Each row was made from one path, in order. Every step used is in the known rows, and no mark comes twice. Write each row's path.
Each row is shifted at random along 8 fixed directions that mean nothing.
Known rows
zaru > geza > tekesut > safup > kenida > tevar: -158 -259  326   12 -199  277 -178  243 -241 -192 -117   45  486  132   77  295  -70  179   65  201  -18   53   17   86 -317  252 -206   85  -30  269 -563 -146 -385  300 -114 -259  132 -158  267  137   71 -168  344 -504   -1 -104  -26 -240 -134  -43  175  203  184   71   44  204 -385 -146 -149  293  -41
geza > zaru > pori > zasu > kenida:  -24   11 -160  118   79    9  215  131  144  257   -8  230  -67  377   68 -170  179 -141 -104 -359  -76  -87 -342   17  -99  394  243   50 -225 -214   49  171 -255  -43 -344 -332 -137  103  216  178  -17 -274  469  -11  132 -203   90  102 -277   44   81    0  264  152    7   75 -414  104 -107  244   96
fuzu > geza > zaru > pori > zasu > tevar > kenida:  -78   97 -234  310 -216 -149   19   78  271   84  -36  263   33  239  163 -152   72 -147 -257   29 -146  -36  -38  -88  121  193   89  134  -70 -293  -70   13  -40 -241 -229  -78  -34  396  186  157  -17  145  407 -160 -135  -29   11  -36 -147 -219  195  177  315  175  -93 -163 -406 -222  -43 -138   -1
pori > zasu > tekesut > tevar:    6  -38  142   43  169  -64  118   77  -50  189  258 -193  201  178 -209   83  319  -81  111 -217    0  147    8  271   -8  329  -52  144  -93  -32 -254 -129 -132  263 -196 -321   75 -319   22   14 -324 -104  505 -519  -77 -124  -45  -77 -299  197 -179  232  197 -104 -154  312 -268   39   33  226  145
tevar > kenida > zasu > pori > zaru > tekesut > safup:   11   21   52   78 -164   85 -296   78 -115  119   21  -15  -21   93  -24  228 -162 -163  -47  208  -61  233  217  186 -178  131 -105   -7  205   -5 -149   51 -342  -53  -69  109  215   -9  -19  -35  -31  180  265 -215    9  111  -32   26 -146 -116  117   63  181    6 -181 -139 -236 -431  126  -34  -19
kenida > zasu > pori > zaru > geza > fuzu > tevar:   45  -85  309 -256 -327   36  323   -6   65 -140   -8 -167  308  165   22  410 -170   -2   41   69  -53  359  -71 -123 -373  325 -227   48 -268  203 -522  -26 -454  265   -6 -385 -175 -128  159  465    8  -55  360 -482  260  270  -15 -335 -270  285  170  240   85   12   80  282 -267  182  -78  101 -166
kenida > safup > geza > fuzu > tekesut > tevar: -216   93  -37  178 -210  160 -227  186    2  130  -99  -19  130   -5  153  359 -277  156 -303   86 -101  250   19  294   41 -176 -141 -484  350 -151 -371   80 -378 -111    3  118  200  129   32  128 -140  -84 -122  -37 -349  -87 -155  -73  -45 -320  -33   93  116  258  -31  -31 -123 -296 -426  -86   77
tevar > kenida > tekesut > safup > geza > pori > zaru > fuzu:  143 -195   38  148   73  177 -314   55 -283  235 -182  298  -17  122  274 -134 -166    4 -468  -82   -6   39 -117  216 -212   57  -26   22   96 -147   59   21 -359  -56 -191  104  295  403  221  175  380 -270  362  -66  202 -410  278   75  142 -129  311  215  292  325  -21   23 -317 -274  -38  236 -135
geza > pori > zasu > tevar > tekesut > safup:  -11  138 -115  143 -173 -129 -202  138  -44  456  -52   71  185  115  130   61    6 -333 -267    2    4   72   36  180   70  185  173  136  217 -249 -247   31 -171 -131 -317  144  104  181  -53  -74  -27  272  181  -42  -32  -89 -174   35   59 -227  204   83  144   40 -210  217 -234 -256  -33  -45  110
fuzu > zaru > geza > pori > zasu > tevar: -171   39  -89  146  -94   -8  154   83  154  166  -90  209    7  325  185 -224  161 -128 -274 -301 -108 -107 -255   30 -143  175  305   78 -208 -124  -15   56 -358  145 -171 -377 -255  217  277  203   35 -320  463 -260  249 -128   68  -22  -96    1  140   93  337  136  -34   96 -247  191  -94  142  -26
safup > geza > fuzu > tevar:   38 -122  109   -8   60  236  -97  168 -244   10  -38  234    7  348  160  -61 -125  159 -215 -286  -61  -16 -377  182 -345  146   38  -21 -199  105  -55  116 -528  209 -226 -354  -54  -22  263  144  331 -698  294 -141  200 -238  143 -113 -107   35  109   88   93  352  227  175 -231    0 -180  417   49
kenida > safup > geza > pori: -224  -83   72  -71  -70  206   48  237  120 -176 -325  -96  128  203   79  262    6  136   32  -68   32  167  -47   90 -123  342  -29 -145  148  217 -308  152 -518  190   89  -93  -17  -33  160  243  -24 -220  180 -220   68  -74  -25 -172   61  -47  130  135  216   66   10  -76 -213    2 -316  111 -199
geza > zaru > fuzu > tekesut > safup > kenida > zasu:   54 -194  266   55 -135  169 -223  139 -188   95   20   74  199   79  350  445 -433  -78  104  307 -163  222 -295 -120 -135  493 -263 -301  117  252 -450  238 -279  -96 -233   44  232  -34   85  256  309 -147  -11  320 -266 -118  173  -68 -191 -198  381   65 -165  385   94   48 -439 -447 -280  261 -205
tevar > kenida > tekesut > pori > zasu:   72   87   56   21  176  143 -360  106 -247  339  228   76 -235  173    7  147  -98 -207  -98 -176  -15   78 -235  225 -162  207   97   52  137   99   85  136 -511  -30 -144  -52  120 -189  -29 -173   16 -255  173   78  131 -206   61  199 -107  -44  110  -31   23  128  -64   54 -208 -252   90  266  -56
tevar > tekesut > fuzu > geza > zaru > pori: -244  -92  261 -203 -113   66  397  173  302 -603   71 -156  156   -4  -68   85  127  391    7 -247  -33  339  305  322  -75   89 -343  -85 -203  -57 -600 -365 -419  436  289 -328 -197  -88  313  377 -173 -198  493 -635 -171  137  188 -407 -421  395  -88  113  288  -18   52 -257 -295  280 -264   55   53
kenida > zasu > tevar > tekesut > pori > zaru: -473  217  270 -246   73  333 -163  149 -230  163  204  -15 -195   85   51  354   24   17 -327  242 -367  382 -218  268 -305 -265   98 -101  -29  584   85  294 -889   66  -36 -357 -383 -313  403 -149 -316 -290 -199 -438  259  333  -75   23  -20   86  -33 -121  -20   27 -368 -392  199 -355  276  154  -83
pori > zaru > fuzu > kenida > tevar > tekesut:   87 -145  328 -161 -327   45 -241 -125 -365  -83  106   82  442  143  109  189  -73    9  -37  179 -224  404   62  130 -314  109 -127  108  -50   39 -496  -24 -285  103 -230 -168 -100   73  236  257  258  -99  205 -400 -140  150  218 -347  -14   39  304   83   27  182  -26  161 -253 -123   37  161   44
tevar > kenida > zasu > tekesut > safup > geza > zaru:  285 -334  498 -114  310  185   34   -4 -239  158  117 -127   72   51  175  545  -95 -241  151   25   42  539 -363   -7   11  841 -464 -145  154  272 -192  174 -278 -224 -195  119  439 -268 -193  318  163  -36  146  269  -18 -269  191   -8  -52  252  269  279 -263  163   38  231 -365 -309  -25  512 -509
safup > kenida > tekesut > fuzu > zaru: -316  -50  188  254  -44  112 -166  -61   55  -35  112  110  136   68  281  295   38  150 -229  286 -224  191  -76  168  168  -83 -158 -314  302  -53 -287   -3 -131   -5   90    5   80  166  371   92 -136 -217  -32 -263 -372 -278  130 -118 -137 -320  110  127  115  371 -276 -247  -94 -329 -146   -4  -67
pori > zaru > tekesut > tevar > kenida > zasu > geza: -315   97   75   10 -420   57 -276   87   -5  183  -54  -65  124  111  452  190 -131 -142 -136  589 -386  455  -91 -158  -20   29 -143 -133  290  184 -388  287 -333 -323 -258  187  117  119  172   58 -172  241 -198  -71 -266  327 -182   51  123 -390  386  -62  -86  193 -257 -345    7 -623   22  -69 -139
tevar > kenida > zasu > geza > pori: -168  -35 -271  260  270   32  -10  -52  145   96  -81  111 -425  375 -113 -147  489  -10  175 -408 -177 -219  -91  258  115  341  181  -76  239  -33  261   58 -269  101   15 -247   -6 -174   85  -67 -195 -426  493  -69  -62 -481 -148  247 -368  152 -152   65  310  147  -15 -202 -258   -4 -132  109  -51
pori > zasu > tevar > fuzu > zaru > geza: -280   71  -48   34 -157  -46   86    9  172  -87   51   42   43  302   60 -149  314  -35   19 -216 -218  193  -38  109  -55  156   72  -80    9  -27 -316  -24 -160  134 -168 -252 -193 -120  242  146 -201 -257  328 -396 -232   85  185 -215 -200   11 -105  -51  311  110  -88  -53 -140   21  -92  109  196
tekesut > pori > zasu > tevar:  263  108   38   80  202  255 -378  210 -462  561  211  368 -210  372    8  -75 -144 -353 -237 -264   65 -226 -471  189 -501  160  354  284 -186  263  347  299 -605   83 -390 -283  127 -204  164 -260  307 -475  459  -27  568 -234  135  209  -11  -24  165  141  164  141  -93  286 -279 -281  345  400   14
kenida > safup > geza > fuzu:  -18 -268  534 -290  177  392  210  189 -238 -354  -19 -245  187   83  -83  642 -193  190  126    3  130  538 -300   52 -411  505 -370 -186  -92  557 -256  228 -542   81    4 -381   36 -412   96  428  -11 -388  183 -350  125   78  181 -325  -63  405  -61  250  -57  -10  155   67 -277   -3 -109  489 -167
fuzu > kenida > safup > geza > pori > zasu:  -98  -41  112  -28 -233   56   71   72  119  -93 -199 -186  323  162   66  395   83  -55   28   52   57  244  -90   -5 -112  463   25 -171  211  -50 -399   80 -418   24  -29  -89  -42    5  -25  387 -129   28  150  -74  -69  -65  -50  -90  -73   42  135  234  109   23   83  175 -416  159 -376  178 -133
geza > tekesut > pori > zaru:   60 -155  -88  210  137 -425  437  107  529  355    1  -49  180  185  305 -193  359 -233   18 -399  -43   56 -163   -7  420  548  -94  111    2 -351 -437  -44  214  -76  -83  113  274  329  201  210   -8   87  431  199 -210 -540   54  -29 -132 -165  288   69   94  189 -106  106 -386   89 -317   10 -266
kenida > tevar > tekesut > safup:  -45  -25  -83  256  255  196 -488  274 -291   93   94  155 -197  308  -48  -10  -89  -17  303 -182 -229    1   44  223   -6  297  -63  -42  169  408 -208  289 -241  136 -110   62  316 -303   61 -335  179 -295  175  127 -249 -196   96  -22 -154 -239   -8 -108   77  189  -52 -206 -107 -666  -45  146  114
tekesut > pori > zasu > geza > fuzu > kenida > safup: -191   37  -42  341  -54  129  -67   42   29   32   15  170  -80  229  127   18  223 -172 -144  122 -234   -6 -137   36 -171  133  236 -224  187   -9  109  169 -302 -169  -47 -265   99  110  229  -10 -177 -203  309   38 -107 -232   -7  190 -267  -35    8  231  219  192 -130 -185 -392 -216 -106  186  -78
zasu > tevar > fuzu > kenida > safup > geza > tekesut > pori > zaru:   76  -34   61  -72   40  319 -107  104 -135  104  104  -18   14  116 -113  312  -37   43  146 -294  -15  311  -12  346 -329  183 -265 -240  188  259 -252  193 -507   39   27   85  249 -341   73   82  -40 -233  192  -50  -69 -161  179 -129  -73  231 -162   75  226   77  -42   68 -314 -105  -99  276   -3
fuzu > kenida > tevar > tekesut > pori: -158    4  230  238   55   49 -394  -63 -291   96  252  278    8  179  166   80  239  -99 -231  134 -347  115 -157  239   52   17  157   55  134   35  -38   -5 -340  -67  -63 -186    5   77  337 -150  140 -246   51  -48 -116 -248   26  -21 -136 -174  238   51 -100  294 -171 -161  -92 -389   68  136 -164
kenida > safup > geza > tekesut: -217 -299  276   59  228  247  100  221   -4 -233  -94  -46   74  148  206  158  196  159  -42  -50 -119  234 -305  101  -71  421 -120  -92  -13  291  -54  174 -383   -4   31 -321   39   19  292  167  -33 -378  157 -207  -30 -208   46  -99    0   55  130   77   30  146    2 -227 -280 -105 -162  346 -251
tevar > kenida > zasu > tekesut > safup > geza > pori > zaru > fuzu: -124 -170  268  -72  364  189  128  -42 -138  257   26 -146 -140   -3  221  299   43  -80 -303    5 -207  486 -484  160   -2  279 -159 -290   52  144  120  157 -466 -296 -146 -118   67  -45   73  344 -160 -201   18   67   93 -184  104  186  -88  250  -19   75  -63  198  -27 -138 -126 -169  -76  428 -263
tevar > tekesut > fuzu > kenida > safup > geza > pori > zaru:  224   25  124  -60 -135  496 -375  124 -397 -141  -41  100  125  -91 -306  497 -408  192 -407  177  234  336  240  452 -510 -368 -332 -183  178   31  -42   -1 -745   22  138   51  326   35  182  218   88   -4  254 -549  167   54  154 -111   47  164  -87  435  362   47 -144  -84 -355 -324  146   -7   80
geza > fuzu > zaru > tekesut > safup:  272 -125 -133  438  -39   35 -260  284  -74  111   33  332   -3  158  141 -121 -495 -142  -88  -87   23  -57   13   27  -44  222 -229  -60   -3 -188 -177  200   68 -223 -143  210  524  406  126   38  523  -75  440  190 -207 -252  283  -96 -110 -366  252  105  179  344   17 -126 -473 -559 -111   -6   55
geza > fuzu > kenida > tevar:  -42  -55  107   97 -141   99 -120  -17 -174  -41  108   79  255  242 -127  375 -100   78  106   82 -154  132  -89   89 -142  142  -99 -152   12   59 -311  146 -205  -12 -139 -248  -64 -138  138  181   -6 -191  178 -235 -257  -70  -42 -248 -284   19  -82  143   38  189   64  105 -267 -145 -164   98  155
tevar > kenida > tekesut > pori > zaru > geza:   34  -57   26  140  151   59 -183   55  -93  138   80  197 -241  160   86 -167   81  -47 -199 -282  -64   62  -33  231 -109  108  -38   92   42  -22   25  -43 -393   71  -43  -52  259   97  242   44  144 -332  460 -156  170 -316  262   77  -79  -27  162   57  266  167  -78 -101 -247 -195   83  175 -195
pori > zasu > geza > zaru: -292   95 -271  200 -475  -61    6  191  373   91 -402  277  226  330  427 -293  197 -168 -432  375 -225  -49   -7 -199   48  -66  276   23   99 -285 -114  163 -100 -172 -266  -56  -97  625  432   86 -125  143  240 -256 -130   32 -120   40  138 -506  461  186  411  240 -349 -247 -273 -263  -83 -189  -50
tevar > fuzu > kenida > safup > geza > zaru > tekesut > pori > zasu:  122  -38  140   81 -294  128 -220   73  -92  -76  -14  179  313   90   68  130   17  -57 -326   58   94  135   66  227 -317    0  -28  -51  153 -358 -242 -133 -403  -68  -78    0  226  238  228  245  206  -34  337 -186  -85 -150  201  -87  -39  -46  268  290  293  125  -56   68 -516  -83 -108  154  -37
tevar > kenida > safup > geza > pori > zasu > tekesut > fuzu:  -69  125 -253    9 -184  222 -324   95   81  251 -215  -76   65  171   90  179  -78  -36  -67  -58  -39   79  124  348 -119    3   -4 -315  476 -171 -242   88 -519   28  -73  297  239  -51 -138  -38 -245   43  124   -1 -180 -164 -172  214   43 -184   20   41  372  162 -162   25 -201 -243 -274   -8   76
kenida > zasu > tevar > fuzu: -252  237 -217   47 -336   74 -478   53  -23  259  -35  156  -46  308  150  189  -50 -136   73  250 -351   84  -74   71   23  -11   85 -187  407  187 -252  366 -287 -151 -260  172  -44 -152  174 -196 -107  -26 -167  -78 -330  146 -193  -58   26 -461  112 -192  101  284 -270 -203   35 -616  -26 -201  148
tekesut > safup > kenida > tevar: -537 -158  377  155  297  240 -143   94 -296   -5   70   68   38  325  275  213  301  101   83  118 -364  138 -446  100  -64  380  158 -189   63  521 -182  190 -376  194 -234 -417 -117 -378  320  -49 -118 -617  -13  -54 -120 -280   74  -46 -247 -107  -50  -27 -121  243  -29 -104   10 -305 -182  560  -49
geza > fuzu > zaru > pori:  182   60  206 -138 -525   73 -109   19 -171  260 -144  474  216   45  485  102 -523 -279 -803   32  127  199 -370   53 -301  -95  164   88 -140 -539 -137  -90 -497 -222 -245  -73 -162  709  243  366  591 -108  213  -50  482   23  121 -197  155 -256  633  139   28  397   14  394 -260  108  -94   52 -140
tekesut > safup > kenida > zasu > tevar > fuzu > geza > zaru > pori: -226  -38  -93  460    3 -175  142 -115  303  -68   51  182   67  130 -105   98  505   98    9 -142  -90 -157  222  278  334  211  -84 -124  240 -390 -316 -390  155  104   59  -94  129   12  249  198 -208  -50  567 -367 -407 -486   45 -157 -566    6 -224  372  482  121 -106  -24 -458  -24 -300  -88   68
zaru > pori > zasu > tevar > kenida > safup > geza > fuzu:  -21 -179  -70  433 -127 -324  -47 -122  251  190 -214  222  297  484  623 -288  477 -278  113  -20 -318 -148 -259 -280  159  823  203  201  213 -215 -365  121  251 -190 -448   57  192  348  146   99  268  -12  379  316 -293 -501   -6   14    9 -368  601  154   89  358  -56  169 -404 -284 -302  155 -251
zaru > pori > zasu > tekesut > safup > kenida: -288   61  166  -91 -357  236 -233  328  -99 -137 -137  -29  360  122   94  226  -95  -38  -64  504  -95  167  111   -8 -328  172  -24  155  -35  246 -412  -10 -466  168 -199 -180  -99  -89  258  -45 -140  102  227 -521  110  320  -53 -127 -121 -177  262  125  269  -34 -267  -48 -310 -331   14  169   59
safup > geza > fuzu > zaru > tekesut > pori > zasu > kenida: -255 -151  234  157  339   42  432   38  185   95  193  -31   25  160  253   43  298    7 -390 -159 -196  220 -544   89   26  203  -12 -217 -171 -158   92  100 -194 -236  -79 -404 -118  152  346  324 -219 -403  211  -50  -47 -317  206  115 -271  196   33   74   59  218  -21 -221 -276  142 -174  464 -143

Write each row's path
-268  129  130   74 -269   37 -306   13  -44   54  173    5  196  159  187  211   14  -60 -135  417 -316  214  -57    7  -95   28   14   84  104  138 -325  101 -291 -134 -207  -86  -88  -48  225  -91 -229  132   15 -364 -205  204 -137  -51 -101 -190  193   -1   30  126 -292 -214  -62 -495  155  -56  111 -> zaru > pori > zasu > tevar > kenida > tekesut > fuzu
-380   87 -169  148 -345  299 -416  347   75 -200 -337  345   71  286  317 -167 -275  265 -178  104 -373  -84  249  104 -153 -242  -21 -170  101  113 -494  105 -465  255  109  102  -82  271  433 -139  283 -237   51  -87 -142   37   57 -191  -22 -490  328  -54  365  379 -123 -384  -18 -466 -375 -106   49 -> kenida > tevar > tekesut > safup > geza > fuzu > zaru > pori
-286  -46   -8  271  163  279 -170   40 -139   74  -35  275   51  311   71  106  190    0 -266  200 -259   94 -280   56  -57   27   75 -210  102  153   69  165 -225  -96 -121 -162  -16   37  396   -7 -123 -221  136 -196 -130 -208  140   12 -149 -151  -38  271  248  320 -244 -277 -129 -462  -40  185  -27 -> tekesut > safup > geza > pori > zasu > kenida > tevar > fuzu > zaru
-547 -179  248  117   11   41  123  -32  223 -378   53    4   54  254  405 -179  415  201  -56   81 -475  161 -170  -48  -50  244   36 -126  -79  171 -259  -64 -356  267   53 -440 -304   85  492  169 -201 -410  242 -318 -221 -103  154  -62 -293   64  171   -8   83  285 -110 -458  -96  -83 -189  242 -200 -> tevar > kenida > tekesut > fuzu > zaru > geza > pori > zasu
 -12  145 -190  190 -191   31 -214 -129    2  285  -30  146   29   57  -77  505  -51  -75 -176   93   49   -7  -83  236  160  -23 -103 -152  421 -227  -78  -12 -159 -213  -48  145   88    8   41  159 -129   68  127 -240 -157 -242 -178  -50 -128 -156  -29  253  315  184 -131   92 -310 -184 -138 -195   43 -> safup > kenida > zasu > tevar > fuzu > geza > pori
-214  126  -73  226   48  102   88   15  157   42  154  -34 -235   45 -161  231   97  -38 -234  238 -268  221  -98   75   50 -197  -66 -333  113   85  122  149 -296 -332  156 -209  108    5  348  213 -422  -19  164 -252 -159   -2   45  164 -360   67 -270  212  244  118 -177 -513 -251 -271   75  -80  -36 -> tekesut > pori > zaru > fuzu > kenida > zasu > geza
-117    0 -165  334   83  234 -107  183  153   15  -28  127  -85  227  120   59 -160  127  -24  -51 -120 -172 -208  -41  -72   83 -140 -202   44  144 -137  214 -286  105   71  -79  184   31  325  118  -14 -314  252  -49  -97 -320  156  104 -239 -174   77  115  362  275  -80 -253 -315 -285 -203   83    9 -> safup > kenida > tekesut > fuzu > zaru > geza > pori > zasu
-351 -196  -16  326 -194  -83 -173   46  118  124 -256  150  441  428  499 -140  441  -70   -8  233 -425 -142  -86  -72   92  443  242  -33  178  -46 -422   85  -68  178 -237  -47  -91  274  276  -49   -2 -105  235   52 -318 -359 -100   49 -124 -382  548  153  168  344 -171  -44 -311 -269 -409  159 -239 -> fuzu > tekesut > safup > geza > pori > zasu > kenida > tevar
  55  122 -118   52 -126   17   82   25   70  256  129   78   19   49 -232  111  -59    3 -391 -260  -25  -36  148  412 -175 -339  -57  -55 -129 -350 -126 -280 -499  192   79 -249   38   94  205  174 -128 -146  531 -539  208 -128  -83   31 -355  146 -139  240  450   75  -89  204 -304  139  -60  -95   45 -> kenida > zasu > tekesut > pori > zaru > geza > fuzu > tevar
-400   62    0   73 -115   29  -59    4  143  -82  144  -27  -87  233  138  -44  293   88  240 -116 -466  285   92  114  -30  145 -110 -224  162  307 -447  195 -297  123   11  -17  -51 -242  339   47 -223 -296  100 -144 -340   11  206 -188 -219   16  -43 -201  217  141 -161 -344  -58 -215 -136  119    2 -> zasu > tevar > fuzu > kenida > tekesut > pori > zaru > geza
 353 -207  231  171  371   94 -130 -196 -359  268  304   92  -78  103   -2  398  -36 -147 -192  -61  -75  253 -494  175   60  373 -292  -21   36  -46  233   61 -181 -382 -216 -161  299  -61  -59  181  178 -245  184   29  -18 -405    3   87 -197  197   78  289 -184  329   77  196 -326 -306   94  331 -221 -> safup > geza > fuzu > tevar > kenida > zasu > tekesut
 105  110  -13  -85 -370  -37 -211  -20  -57  520  -43  230  136  253  418   56 -197 -337 -186 -193  -81   86 -236    6 -168  355  214  158   56 -275 -288  179 -391 -115 -433  104 -143  225  -93  103  267  -13  123  216  154  -64  -54    6  122 -176  553 -117   48  191  -32  437 -238   21 -102  141  -30 -> geza > zaru > pori > zasu > tevar > kenida > tekesut
-204 -162  213  255  217  -84  -65 -120 -130   64  265   55 -185  304  190 -188  441  -74   57 -255 -381   97  -76  292  -83  436  192   34  -41    5  -43 -110 -312  264 -118 -361  -59 -105  113  -87   29 -450  402  -46  -30 -271   87   71 -474  128   12  -77  -15  168   27  -82 -155  -93  -40  376  -69 -> fuzu > tevar > kenida > zasu > pori > zaru > tekesut > safup
 -49 -107 -290  461 -115 -121   36  207  314  -62 -233   73  112  196 -120 -181  228  -41    2  112  -52 -229  412   26   80  135 -110  151   82 -171 -162  -15   89   53  108   14  331  350  331   49  -54  219  743 -464 -146 -214  -72   27 -231 -149  167  400  593  -33 -288 -377 -518 -332  -21 -286  -60 -> kenida > zasu > geza > pori > zaru > tekesut > safup
 218    8 -127  105 -228  121 -290   40 -184  162    2   70   57  133  -14  260 -404 -205   52  -12   37   98  -12   41 -277  363  -28  -15  142   69 -131  170 -301 -159 -197   64  204   36 -186  153  130   77  365  -56  -46   48   50  -34    8  -50   90  170  245  120   98  128 -486 -276  -32    5   11 -> zaru > fuzu > geza > pori > zasu > tevar > kenida > safup
-105   14 -142  235   15  -32 -195   56   31   68  105   61 -168  266   44 -192  105    5  144 -156 -401    4  258  236  -24  161   50  -60   78  104 -284   -3 -230  311   27  -81   85  -50  167 -165   26 -194  307  -94 -191  -85   76  -10 -371 -122  -30  -74  251  211  -88 -189 -145 -339  -98  -33  103 -> kenida > zasu > pori > zaru > fuzu > tevar > tekesut > safup
-452  -53  216   91 -225 -280  130 -356  280  125   42   28   54  345  739 -241  646  -98 -156  -56 -590  219 -254   85  128  277  313 -199  187 -251 -456 -244 -327  223 -178 -214 -219  132  262  193 -165 -313  116   70 -189 -254  -43   75 -312 -130  277 -143  -87  437  -32   35   74   95 -325  193 -249 -> tekesut > fuzu > tevar > kenida > zasu > pori > zaru > geza
 -54  -57  -24  316  -91  177 -502   -2 -262  252  -74  399  -67  272  394  133  -52 -183   37  199 -211 -161 -280    2  -73  380   36  -91  357  245  -79  230 -247  -38 -253  165  227  -16  189 -112  319 -256  164  228  -65 -378   58   40  -72 -336  346  158  126  430 -103  -14 -315 -605 -141  184 -206 -> tekesut > safup > kenida > zasu > tevar > fuzu > geza > pori
 109  -18  155  101 -126   78  -36  174   18  120  -84  131  178   24  237   51 -126 -289 -515   96   90  232 -108   49  -26  166  -48  104  -52 -290 -135 -115 -263 -164  -50   35  179  423  134  196  181  135  360 -151  255  -52  195  -25    7 -158  417  344  234  129 -179  104 -373 -137   -9  132 -222 -> fuzu > zaru > pori > zasu > tekesut > safup > geza
  22  110  194 -219 -343  233 -272 -172 -294  522  -30  173  150  -21  433  461 -267 -117 -533   56   -2  193 -263  389 -314 -205   23 -183  291 -195 -192    0 -757   67 -195  131 -103  108   46  213  107 -170  -15  -75  294 -155  -57   85  127  -13  361  114  122  275 -125  396 -150   52 -128  180  -99 -> safup > kenida > zasu > tevar > tekesut > fuzu > geza > pori > zaru
-625  393 -324  -38 -672  220 -156  242  474  -80 -250   14  -38  158  282  -70 -152  129 -301  123 -340   70  306  180 -114 -544  184 -398  258 -176 -473   69 -630  198  265   67 -363  239  289  -66 -438  -46  -24 -312 -176  338 -148   37 -126 -373  117 -200  533  167 -293 -458   45  -17 -346 -306  255 -> kenida > tekesut > fuzu > zaru > pori > zasu > geza
